The symbols move the objects like this.
n: Lom->Kug, San->Mit, Rol->Vin, Fov->Gad, Sez->Zir, Tir->Nop, Leg->Bon, Nog->Tiz, Lir->Sez, Vok->Fov, Rif->San, Zug->Tov, Bup->Lir, Tiz->Taz, Rit->Vot, Kug->Sas, Bok->Nus, Vin->Nog, Vif->Mab, Sig->Das, Vob->Bis, Gad->Vor, Bon->Zug, Taz->Bup, Mab->Zur, Sas->Roz, Tor->Tir, Vor->Fim, Kav->Bok, Bol->Vof, Vof->Zed, Nus->Lig, Lim->Vok, Mir->Luv, Zab->Vif, Fim->Fev, Mit->Bol, Zir->Sig, Dol->Lim, Tuv->Nov, Zur->Kav, Bir->Zab, Das->Dol, Roz->Sab, Zed->Tor, Bis->Lom, Tol->Tus, Sab->Bir, Nov->Bep, Vir->Vob, Bik->Gub, Gub->Rol, Nop->Dit, Fev->Vum, Lig->Bik, Mem->Leg, Tov->Rif, Bep->Vir, Vum->Rit, Dit->Tuv, Tus->Mir, Luv->Mem, Vot->Tol
w: Lom->Roz, San->Vof, Rol->Tiz, Fov->Fim, Sez->Das, Tir->Tuv, Leg->Tov, Nog->Bup, Lir->Sig, Vok->Vor, Rif->Bol, Zug->San, Bup->Zir, Tiz->Lir, Rit->Tus, Kug->Sab, Bok->Bik, Vin->Taz, Vif->Kav, Sig->Lim, Vob->Kug, Gad->Fev, Bon->Rif, Taz->Sez, Mab->Bok, Sas->Bir, Tor->Dit, Vor->Vum, Kav->Lig, Bol->Tor, Vof->Tir, Nus->Gub, Lim->Gad, Mir->Leg, Zab->Zur, Fim->Rit, Mit->Zed, Zir->Dol, Dol->Fov, Tuv->Vir, Zur->Nus, Bir->Mab, Das->Vok, Roz->Zab, Zed->Nop, Bis->Sas, Tol->Luv, Sab->Vif, Nov->Vob, Vir->Lom, Bik->Vin, Gub->Nog, Nop->Nov, Fev->Vot, Lig->Rol, Mem->Zug, Tov->Mit, Bep->Bis, Vum->Tol, Dit->Bep, Tus->Mem, Luv->Bon, Vot->Mir
l: Lom->Vob, San->Tov, Rol->Bik, Fov->Lim, Sez->Bup, Tir->Zed, Leg->Luv, Nog->Rol, Lir->Taz, Vok->Dol, Rif->Zug, Zug->Leg, Bup->Tiz, Tiz->Vin, Rit->Fev, Kug->Bis, Bok->Zur, Vin->Gub, Vif->Bir, Sig->Sez, Vob->Bep, Gad->Vok, Bon->Mem, Taz->Nog, Mab->Zab, Sas->Lom, Tor->Vof, Vor->Fov, Kav->Mab, Bol->San, Vof->Mit, Nus->Kav, Lim->Das, Mir->Tol, Zab->Sab, Fim->Gad, Mit->Rif, Zir->Lir, Dol->Sig, Tuv->Nop, Zur->Vif, Bir->Roz, Das->Zir, Roz->Kug, Zed->Bol, Bis->Vir, Tol->Rit, Sab->Sas, Nov->Dit, Vir->Nov, Bik->Nus, Gub->Lig, Nop->Tor, Fev->Vor, Lig->Bok, Mem->Mir, Tov->Bon, Bep->Tuv, Vum->Fim, Dit->Tir, Tus->Vot, Luv->Tus, Vot->Vum
e: Lom->Fov, San->Gub, Rol->Tov, Fov->Vir, Sez->Tor, Tir->Bup, Leg->Kav, Nog->San, Lir->Zed, Vok->Bep, Rif->Bik, Zug->Nus, Bup->Vof, Tiz->Mit, Rit->Roz, Kug->Gad, Bok->Luv, Vin->Rif, Vif->Vot, Sig->Nop, Vob->Lim, Gad->Vob, Bon->Bok, Taz->Bol, Mab->Tol, Sas->Vor, Tor->Taz, Vor->Bis, Kav->Mir, Bol->Vin, Vof->Nog, Nus->Mem, Lim->Nov, Mir->Vif, Zab->Rit, Fim->Lom, Mit->Rol, Zir->Tir, Dol->Tuv, Tuv->Zir, Zur->Tus, Bir->Vum, Das->Dit, Roz->Fim, Zed->Tiz, Bis->Vok, Tol->Bir, Sab->Fev, Nov->Sig, Vir->Dol, Bik->Bon, Gub->Zug, Nop->Lir, Fev->Kug, Lig->Leg, Mem->Zur, Tov->Lig, Bep->Das, Vum->Sas, Dit->Sez, Tus->Zab, Luv->Mab, Vot->Sab
i: Lom->Bis, San->Rif, Rol->Gub, Fov->Vok, Sez->Lir, Tir->Tor, Leg->Mem, Nog->Vin, Lir->Bup, Vok->Lim, Rif->Tov, Zug->Bon, Bup->Taz, Tiz->Nog, Rit->Vum, Kug->Lom, Bok->Kav, Vin->Rol, Vif->Zab, Sig->Zir, Vob->Vir, Gad->Fov, Bon->Leg, Taz->Tiz, Mab->Vif, Sas->Kug, Tor->Zed, Vor->Gad, Kav->Zur, Bol->Mit, Vof->Bol, Nus->Bok, Lim->Dol, Mir->Tus, Zab->Bir, Fim->Vor, Mit->San, Zir->Sez, Dol->Das, Tuv->Dit, Zur->Mab, Bir->Sab, Das->Sig, Roz->Sas, Zed->Vof, Bis->Vob, Tol->Vot, Sab->Roz, Nov->Tuv, Vir->Bep, Bik->Lig, Gub->Bik, Nop->Tir, Fev->Fim, Lig->Nus, Mem->Luv, Tov->Zug, Bep->Nov, Vum->Fev, Dit->Nop, Tus->Tol, Luv->Mir, Vot->Rit
s: Lom->Vor, San->Vin, Rol->San, Fov->Bis, Sez->Nop, Tir->Sez, Leg->Nus, Nog->Bol, Lir->Tir, Vok->Vob, Rif->Rol, Zug->Bik, Bup->Tor, Tiz->Vof, Rit->Bir, Kug->Fim, Bok->Leg, Vin->Mit, Vif->Tus, Sig->Tuv, Vob->Fov, Gad->Lom, Bon->Lig, Taz->Zed, Mab->Mir, Sas->Fev, Tor->Lir, Vor->Kug, Kav->Mem, Bol->Tiz, Vof->Taz, Nus->Bon, Lim->Vir, Mir->Zur, Zab->Tol, Fim->Sas, Mit->Nog, Zir->Dit, Dol->Bep, Tuv->Das, Zur->Luv, Bir->Vot, Das->Nov, Roz->Vum, Zed->Bup, Bis->Gad, Tol->Vif, Sab->Rit, Nov->Dol, Vir->Vok, Bik->Tov, Gub->Rif, Nop->Zir, Fev->Roz, Lig->Zug, Mem->Bok, Tov->Gub, Bep->Lim, Vum->Sab, Dit->Sig, Tus->Mab, Luv->Kav, Vot->Zab

In the rows, 499 stands for zero.

The rows follow the links: the fewer symbols apart two objects are, the more alike their rows tend to be.

Row, then object:
[ 527  430  439  521  420  366  521  739  387  877  787  475  485  660  417  433  453  531  387  659  622  449  171  349  138  725  289  521  305  647  548  353  480  338  403  562  448  437]
object: Vok
[ 705  728  294  518  534  214  312  600  531  343  339  540  531  473  666  773  822  652  650  712  467  474  561  641  461  428  508  393  476  263  670  612  277  596  342  379  774  545]
object: Mab
[ 490  231  748  370  497  709  612  528  599  443  645  414  588  391  296  419  240  377  471  328  580  437  485  414  570  507  606  469  505  529  491   70  700  504  942  413  394  373]
object: Bup
[ 434  603  583  433  594  345  504  504  646  891  629  245  513  699  704  472  658  599  359  679  456  463  306  585  162  506  193  700  458  464  303  670  541  373  417  646  484  618]
object: Kug
[ 477  541  554  424  574  313  505  607  640  903  705  254  542  686  624  480  607  613  361  706  547  418  232  530   88  559  211  658  413  473  364  513  531  368  476  610  516  575]
object: Lom
[ 645  673  472  403  635  326  378  483  745  253  304  392  611  404  661  762  786  626  643  617  423  452  640  739  555  297  571  444  559  193  568  522  398  661  592  335  731  581]
object: Kav
[ 595  381  421  552  411  673  494  503  342  122  403  751  492  315  283  517  339  390  645  340  532  537  680  423  812  486  818  279  527  533  729  297  466  612  598  350  525  366]
object: Vin
[ 382  728  393  571  558  344  440  398  503  734  425  431  399  678  755  479  716  601  426  632  372  531  462  584  362  463  286  663  536  476  319  962  409  412  159  680  496  669]
object: Vum
[ 627  772  211  585  518  249  349  554  434  456  336  611  446  542  692  669  812  634  595  719  430  520  532  603  449  490  464  430  466  369  602  783  240  533  129  475  675  571]
object: Tol
[ 512  604  590  413  649  534  441  324  740  173  237  418  586  366  637  640  647  528  648  452  364  520  785  709  747  236  644  494  662  259  469  620  523  652  677  422  619  599]
object: Nus
[ 440  757  316  592  519  318  427  428  423  648  382  541  383  646  726  518  725  599  485  650  371  562  489  568  426  487  346  590  515  474  420  962  323  458  102  615  542  625]
object: Rit
[ 559  445  469  484  442  338  512  737  432  872  783  426  499  664  449  474  496  548  362  680  625  424  174  381  103  701  278  557  325  592  513  330  477  352  426  545  495  449]
object: Vob
[ 481  586  585  425  605  576  468  291  699  156  206  441  559  361  627  584  594  507  618  389  377  543  792  688  803  235  671  492  689  297  439  644  540  678  641  428  594  583]
object: Bon
[ 451  356  441  614  351  551  572  618  252  800  773  610  398  619  329  321  281  440  358  509  597  506  259  261  320  762  374  518  360  776  505  449  510  325  325  616  326  410]
object: Dol
[ 570  242  662  401  467  655  558  596  552  337  615  486  618  337  255  485  254  399  539  361  624  426  514  402  602  513  659  391  492  512  603   10  662  553  891  354  449  350]
object: Taz
[ 582  765  221  603  503  264  349  529  401  479  322  621  410  573  685  648  775  637  559  683  416  537  518  572  457  490  431  479  477  405  574  837  244  521  101  514  635  591]
object: Zab

Each walk starts at a row. The symbols on each line, taken left to right, move it on to the next object.
Each answer is a row, close to the row of the object it stands for.
---
[ 599  314  496  510  410  656  500  572  389  171  475  682  545  290  232  544  307  387  633  347  586  486  600  406  730  535  782  300  484  536  727  150  507  596  711  321  506  332]
w i s i n: [ 540  227  720  389  470  673  594  563  587  382  640  430  622  380  269  468  242  381  502  345  611  431  492  426  575  507  633  446  489  535  552   43  677  542  925  394  442  354]
i e l s: [ 556  407  417  560  408  681  498  472  337  106  363  748  479  311  316  521  346  389  634  328  515  559  697  429  852  484  800  290  553  562  688  364  459  631  550  364  494  374]
---
[ 458  549  533  518  529  656  476  266  535  108  227  590  489  349  533  522  475  420  641  324  378  574  823  586  918  301  744  450  684  406  489  642  525  646  566  433  519  533]
s n n s n l e: [ 480  517  491  531  497  668  494  294  462  107  229  657  468  336  495  504  444  417  617  301  401  583  824  560  933  360  764  399  655  458  525  605  479  660  531  423  501  512]
w i e n: [ 535  441  444  563  412  680  500  400  352   92  318  737  479  305  365  510  361  396  642  310  476  558  741  453  884  458  795  326  587  528  674  439  453  625  532  380  505  420]
---
[ 477  769  273  624  501  305  407  447  404  571  359  566  394  606  706  564  763  619  501  655  393  548  504  572  432  501  373  544  492  440  471  949  312  465   71  587  588  625]
n s s e: [ 525  757  224  615  514  290  393  504  389  534  342  597  396  588  707  585  772  615  506  672  417  556  510  570  444  492  411  493  497  443  526  909  284  514   87  543  619  610]
l e i l: [ 514  498  512  458  512  301  495  687  567  897  756  311  517  676  540  482  566  614  361  711  579  425  186  475   75  628  221  593  344  531  444  376  506  341  476  563  501  503]
---
[ 537  460  493  470  470  320  504  715  515  905  780  373  518  681  498  484  532  575  366  696  599  417  189  430   85  658  240  566  327  539  476  352  484  326  463  562  491  486]
e w e n: [ 515  523  545  441  553  316  501  653  606  919  737  276  541  680  579  492  605  603  373  702  562  401  199  496   76  605  197  631  394  489  403  461  514  356  459  576  498  539]
i i i e e: [ 320  303  583  564  401  707  668  448  330  694  676  547  383  568  335  207  194  356  340  351  551  530  377  303  501  662  446  563  481  779  371  488  635  361  483  660  245  429]
---
[ 473  499  452  557  457  685  494  312  410   74  249  698  448  322  434  501  433  410  640  295  413  581  801  524  912  391  769  369  628  486  567  575  485  641  525  426  488  489]
l l n n n e s: [ 441  589  567  452  594  622  478  293  651  135  211  477  524  336  596  563  550  473  625  356  358  557  814  666  851  248  706  492  687  347  454  634  537  656  623  437  546  586]
w n n e w w i: [ 431  230  789  385  494  738  635  495  603  492  661  380  580  427  314  377  218  366  421  319  594  447  465  418  545  487  583  511  497  559  451  109  728  487  895  474  364  410]
---
[ 601  261  632  419  455  652  553  607  534  291  595  533  605  322  253  510  279  396  573  373  629  432  499  414  618  535  706  344  467  521  659   11  610  567  844  347  492  339]
w i s i n: [ 398  240  771  384  479  751  655  460  599  517  681  388  554  449  333  317  186  362  416  297  586  464  481  436  552  506  560  540  531  601  400  192  754  471  881  499  335  418]
s l s s s e e: [ 621  274  573  445  441  646  533  606  476  258  562  571  579  325  246  523  281  400  597  367  611  461  533  405  657  541  738  319  461  516  702   46  576  577  833  334  503  331]
---
[ 623  656  530  395  641  386  401  432  746  233  284  374  611  380  658  728  747  603  664  569  420  470  696  743  599  259  583  461  566  186  533  541  438  665  632  377  720  576]
l e i l: [ 407  746  346  583  532  348  440  396  470  671  401  480  380  642  744  498  727  597  447  650  391  546  480  565  385  474  294  625  513  479  369  985  357  434  110  660  525  664]
l n l s: [ 402  643  543  453  585  342  507  478  643  858  576  264  515  708  719  450  672  606  358  660  449  477  340  601  216  489  209  714  507  446  274  757  507  382  390  664  482  653]
---
[ 596  640  534  390  637  425  393  407  763  228  248  383  612  392  657  702  714  577  644  527  403  462  736  746  658  262  606  492  638  206  500  539  451  665  676  393  687  604]
s l i e n i s: [ 679  743  236  541  537  210  310  579  474  381  336  583  498  488  660  753  820  663  625  740  454  496  553  628  442  450  492  403  488  311  655  647  270  586  256  417  733  549]
s i e w s: [ 695  708  391  433  616  274  340  554  653  303  302  459  584  438  665  772  835  647  650  687  447  462  599  701  480  361  538  417  509  217  636  532  329  616  471  354  787  563]
---
[ 395  654  534  477  592  330  498  438  617  839  540  303  477  709  729  465  690  624  368  648  419  497  377  579  239  456  218  724  504  462  268  820  501  392  327  678  489  642]
e n s w s w n: [ 665  678  423  424  622  293  358  518  685  283  295  422  607  425  665  777  808  642  654  641  435  454  619  723  499  337  549  429  522  198  605  508  374  640  540  346  764  581]
e w e i l e l: [ 377  708  461  539  570  368  473  404  540  774  453  403  419  685  751  463  692  591  396  636  393  546  436  602  331  459  248  681  532  473  295  954  444  389  199  665  495  661]
